<12>: [  7  -9  23  12 -24]
<26>: [-12 -15  -5  12  21]
<217>: [ -2 -24 -38  18   9]
<140>: [22 10 20 -5  1]
<176>: [ -1  15   5 -58   3]
<201>: [ 10  16  -9 -23  -4]
<125>: [-16   4 -16   1 -28]
<21>: [  5   8 -18   6  15]
<70>: [-31 -12 -28   6  10]
where: [-38]
<217>, 2
where: [9]
<217>, 4
where: [-23]
<201>, 3
where: [-4]
<201>, 4
where: [21]
<26>, 4
where: [16]
<201>, 1
where: [-2]
<217>, 0

<5>: [ 18  -9 -10 -10 -28  -4   2  18 -26  13   4]
<42>: [-19  -7  -8 -20   3  -8 -16 -14 -14  -9 -21]
<192>: [-19  -7  -8 -20   3  -8 -16 -14 -14 -11  -3]
<12>: [ 18  -9 -10 -10 -28   8  12  -2  -7 -15 -17]
<70>: [  8   4  -7  33 -13   8  41 -43  38 -48  38]
where: [-2]
<12>, 7
where: [-48]
<70>, 9
where: [-11]
<192>, 9

<125>: [-14  27  43  37  25 -15  28  23  -4  13 -14 -45 -25  13   0  26 -44   7
 -36   4 -13  -3 -47 -35  18 -26 -11 -16 -27 -26  43  36 -35  -6  25  27
 -14 -11 -16  39  31 -30 -22   6 -12   5 -31  30 -42 -13  34  28 -48 -16
 -30 -29  45  -1]
<21>: [-13  12  32   2  17  18 -30  38 -46 -30 -14  45  26  35 -35 -28 -46   9
  30 -11  45  42 -16 -41 -27  14   1  20   8   4 -32  18  33 -43  25  23
 -42 -43  44 -12   0 -43  17  34   0 -35 -39  26  21   4  -7 -25 -24 -34
 -44  17   7 -19]
<42>: [ -1  -6  -9   4  30  47 -25 -44   5 -38 -29   1 -20  43  37 -15 -23 -41
 -38 -32 -33 -34   4 -17  49  15 -18 -41   5  42 -15  -6  20  10  34 -45
  15   7  47  22 -13  -2   5  25 -33  14 -44   3 -23  45 -44  49 -17  -6
   9  13 -33 -15]
<201>: [ 29  -9 -46   2  -3 -48   7  33  48  28  -4   0  23  11 -10 -25  14  16
 -16  37  43  15 -21  32  38 -16  19 -15 -14  12  45 -42   7 -43 -10   6
  28  46 -28  27   4  18 -28 -23  40   2   4   5 -32  36 -10  17 -10  44
 -14   8  26   3]
where: [-31]
<125>, 46
q: [ -1  -6  -9   4  30  47 -25 -44   5 -38 -29   1 -20  43  37 -15 -23 -41
 -38 -32 -33 -34   4 -17  49  15 -18 -41   5  42 -15  -6  20  10  34 -45
  15   7  47  22 -13  -2   5  25 -33  14 -44   3 -23  45 -44  49 -17  -6
   9  13 -33 -15]
<42>

